Below are the code and all the weights of a small trained network. Each question names an input and a class and asks about switching units off, where a switched-off unit gives its printed mean instead of its output.

import numpy as np


def w(rows, s, z=0):
    codes = np.array(rows[::2]) - 128.0
    scale = np.full(codes.shape[1], s)
    scale[-1] = z or s
    return codes * scale


def f(y):
    return y / 2 * (1 + np.tanh(0.7978845608 * (y + 0.044715 * y**3)))


def log_softmax(a):
    a = a - a.max(-1, keepdims=True)
    return a - np.log(np.exp(a).sum(-1, keepdims=True))


def net(x, mask):
    res = np.array(x, float).reshape(1, 5) / 4 @ E
    y = f(res @ A[0][:, :-1].T + A[0][:, -1])
    res = res + np.where(mask, y, B[0][:, -1]) @ B[0][:, :-1]
    return log_softmax(res[-1] @ U[:, :-1].T + U[:, -1])


A, B = {}, {}
E = w([
[125,128,125,131,131,128,127],'x0',
[154,116,181,186,54,80,42],'x1',
[244,124,112,124,197,71,126],'x2',
[128,127,127,128,127,128,129],'x3',
[170,157,141,135,131,254,88],'x4',
],0.0095)
A[0] = w([
[116,122,143,114,84,128,124,153],'N1',
[169,117,99,110,220,132,194,116],'N2',
[147,134,136,113,158,111,163,164],'N3',
[124,120,111,125,124,122,146,105],'N4',
[135,130,117,112,136,19,156,210],'N5',
[103,121,117,122,104,219,109,151],'N6',
[130,119,132,121,142,137,150,154],'N7',
[170,130,129,152,111,91,120,72],'N8',
[82,135,129,122,144,128,165,206],'N9',
[238,131,140,133,146,213,79,90],'N10',
[146,136,126,133,123,139,122,112],'N11',
[124,150,119,122,170,170,130,99],'N12',
[19,136,133,84,134,181,210,253],'N13',
[105,133,113,121,131,128,158,189],'N14',
[128,114,118,134,141,163,130,136],'N15',
[110,140,126,141,84,193,123,171],'N16',
[135,119,116,146,137,103,147,136],'N17',
[144,131,154,133,133,145,121,152],'N18',
[54,119,108,130,111,68,152,231],'N19',
[207,128,147,125,77,81,68,58],'N20',
[40,113,121,118,121,68,152,240],'N21',
[58,117,142,150,6,134,70,117],'N22',
],0.015,0.0038)
B[0] = w([
[97,140,166,136,126,125,103,151],'N1',
[110,238,113,102,114,91,235,190],'N2',
[131,134,81,122,143,93,180,151],'N3',
[141,137,107,145,128,114,137,131],'N4',
[136,25,143,164,155,45,208,194],'N5',
[41,39,139,130,152,188,171,199],'N6',
[141,138,108,138,131,150,160,139],'N7',
[174,73,156,113,183,142,105,151],'N8',
[163,119,89,160,80,137,134,169],'N9',
[142,216,2,106,134,184,35,195],'N10',
[125,141,111,143,145,142,119,131],'N11',
[156,128,206,62,185,216,148,157],'N12',
[246,38,95,157,98,215,68,249],'N13',
[148,125,93,163,101,136,145,154],'N14',
[116,117,129,67,120,158,131,144],'N15',
[21,51,93,183,117,116,158,188],'N16',
[134,95,105,89,123,89,143,139],'N17',
[110,133,91,141,124,138,119,139],'N18',
[231,202,184,149,139,94,71,194],'N19',
[170,27,90,145,198,118,41,184],'N20',
[216,187,118,125,44,75,63,200],'N21',
[13,242,188,106,108,74,130,230],'N22',
],0.024,0.017)
U = w([
[215,136,68,174,111,152,4,213],'0',
[109,31,124,143,120,224,131,129],'1',
[114,210,223,158,106,59,74,40],'2',
[1,164,148,125,154,150,93,176],'3',
[162,169,131,116,138,72,243,173],'4',
[117,250,84,46,173,177,174,5],'5',
[169,26,150,148,203,85,97,100],'6',
],0.0063,0.0022)

Each question gives the input, the list of numbers given to net, and the class t.
The units are the neurons (one row each of A and B). Each row of codes is followed by its name. A weight is (code - 128) times the scale printed after its matrix; where a second scale follows, it is the last column's (A, B and U).
mask holds one flag per neuron, in row order. A switched-off neuron (its flag False) gives its mean, the last column of its row in B, instead of its output. The means were averaged over made-up inputs and are rounded, as every weight is.
A unit's drop is (log p(t) with every unit on - log p(t) with that unit switched off) / (log p(t) with every unit on - log p(t) with every unit switched off).
The circuit of an input: a set's keep is (log p(t) with only the set's units on - log p(t) with every unit switched off) / (log p(t) with every unit on - log p(t) with every unit switched off). Starting from the 12 units with the biggest drops (on a tie, the unit counted first), units are removed one at a time, each time the one whose removal leaves the highest keep (on an exact tie, the one counted first), for as long as the keep stays at least 0.8.
units of the circuit, in order: the units of the circuit, biggest drop first
most important unit: the unit with the biggest drop
top k neurons: the k neurons with the biggest drops, biggest first
drop when u is switched off: that unit's drop, to one decimal
input [-8,-2,1,6,1], class 5: units of the circuit, in order : N13, N20
input [-7,2,3,3,-7], class 6: top neuron : N5
input [8,0,1,-5,7], class 5: top 2 neurons : N13, N10
input [-4,7,1,-5,0], class 6: units of the circuit, in order : N20, N21
input [-1,8,0,-8,-2], class 2: top 2 neurons : N22, N13
input [6,-2,0,-5,3], class 1: top 3 neurons : N22, N21, N19
input [2,0,1,8,3], class 5: top 3 neurons : N13, N20, N21
input [1,0,8,-4,2], class 5: top 3 neurons : N13, N2, N10
input [-1,5,0,4,2], class 3: top 2 neurons : N13, N21
input [4,7,-2,-5,1], class 3: top 2 neurons : N21, N19
input [-2,-5,1,4,-1], class 4: top 2 neurons : N2, N10
input [6,1,-6,-5,-4], class 2: top 3 neurons : N22, N10, N20
input [2,0,8,0,3], class 5: top 2 neurons : N13, N2
input [-6,0,0,7,6], class 1: top 4 neurons : N22, N2, N6, N21
input [2,-7,-3,0,1], class 1: top 2 neurons : N10, N6
input [-2,5,1,-2,-6], class 6: most important unit : N5
input [4,-8,-5,3,8], class 1: drop when N1 is switched off : 0.0
input [6,2,-1,-5,-4], class 2: drop when N13 is switched off : 0.5
input [0,6,-1,-4,4], class 3: drop when N13 is switched off : 0.1
input [4,8,2,-6,-3], class 6: most important unit : N20
